[[132 126 130 142]
 [133 126 131 147]
 [131 127 133 149]]
->
[[131 127 133 149]
 [133 126 131 147]
 [132 126 130 142]]

[[127 121 120 131 138 119 119 124 135 117 142 144]
 [136 144 135 110 110 134 144 111 137 137 134 140]
 [115 131 115 103 132 128 132 126 131 123 117 124]]
->
[[115 131 115 103 132 128 132 126 131 123 117 124]
 [136 144 135 110 110 134 144 111 137 137 134 140]
 [127 121 120 131 138 119 119 124 135 117 142 144]]

[[126 125 129 133 133 135 124]
 [126 124 106 126 124  99 115]
 [127 127 126 129 129 115 122]
 [127 129 126 125 125 127 131]
 [127 130 125 124 124 114 127]
 [135 135 128 119 120 141 141]
 [127 129 126 125 124 119 129]
 [127 125 128 133 133 130 122]]
->
[[127 125 128 133 133 130 122]
 [127 129 126 125 124 119 129]
 [135 135 128 119 120 141 141]
 [127 130 125 124 124 114 127]
 [127 129 126 125 125 127 131]
 [127 127 126 129 129 115 122]
 [126 124 106 126 124  99 115]
 [126 125 129 133 133 135 124]]

[[134 128 119 131 115 111]
 [122 148 121 119 129 112]
 [127 112 116 129 121 140]
 [129 113 114 131 122 141]
 [106 119 126 110 127 128]]
->
[[106 119 126 110 127 128]
 [129 113 114 131 122 141]
 [127 112 116 129 121 140]
 [122 148 121 119 129 112]
 [134 128 119 131 115 111]]

[[126 129 132 123 125 131 129 134 128 127 129 130 126]
 [126 127 123 138 135 128 129 123 129 122 137 127 127]
 [131 132 118 154 142 132 131 121 129 120 141 128 139]
 [133 131 129 129 125 125 126 124 128 128 129 131 130]
 [131 129 125 132 129 128 127 126 128 131 125 128 131]
 [130 129 129 127 127 125 128 126 128 128 128 129 129]
 [131 129 128 128 127 125 127 125 128 128 128 129 129]]
->
[[131 129 128 128 127 125 127 125 128 128 128 129 129]
 [130 129 129 127 127 125 128 126 128 128 128 129 129]
 [131 129 125 132 129 128 127 126 128 131 125 128 131]
 [133 131 129 129 125 125 126 124 128 128 129 131 130]
 [131 132 118 154 142 132 131 121 129 120 141 128 139]
 [126 127 123 138 135 128 129 123 129 122 137 127 127]
 [126 129 132 123 125 131 129 134 128 127 129 130 126]]

[[145 132 109]
 [142 141 122]
 [146 131 107]
 [142 140 120]
 [145 132 108]
 [145 133 109]
 [142 140 122]
 [143 141 118]
 [144 140 117]
 [145 131 108]
 [145 131 107]]
->
[[145 131 107]
 [145 131 108]
 [144 140 117]
 [143 141 118]
 [142 140 122]
 [145 133 109]
 [145 132 108]
 [142 140 120]
 [146 131 107]
 [142 141 122]
 [145 132 109]]

[[149 104 127 145 114 107 103 111]
 [152 134 103 112 119 129 136 119]
 [107 123 137 107 127 140 129 135]
 [152 145 137 110 128 151 140 121]
 [152 131 148 124 127 133 116 103]]
->
[[152 131 148 124 127 133 116 103]
 [152 145 137 110 128 151 140 121]
 [107 123 137 107 127 140 129 135]
 [152 134 103 112 119 129 136 119]
 [149 104 127 145 114 107 103 111]]

[[122 126 130 138 130 123 115 136 121]
 [125 124 134 130 132 144 150 126 139]
 [116 140 117 127 139 125 111 146 137]
 [123 126 130 138 130 123 115 136 120]
 [114 138 150 142 133 131 121 129 123]
 [125 124 135 130 133 144 150 127 139]
 [137 122 124 137 124 136 131 111 143]
 [125 136 128 129 140 135 152 131 132]
 [125 123 135 130 132 145 149 126 139]
 [126 120 134 129 130 146 148 127 139]]
->
[[126 120 134 129 130 146 148 127 139]
 [125 123 135 130 132 145 149 126 139]
 [125 136 128 129 140 135 152 131 132]
 [137 122 124 137 124 136 131 111 143]
 [125 124 135 130 133 144 150 127 139]
 [114 138 150 142 133 131 121 129 123]
 [123 126 130 138 130 123 115 136 120]
 [116 140 117 127 139 125 111 146 137]
 [125 124 134 130 132 144 150 126 139]
 [122 126 130 138 130 123 115 136 121]]
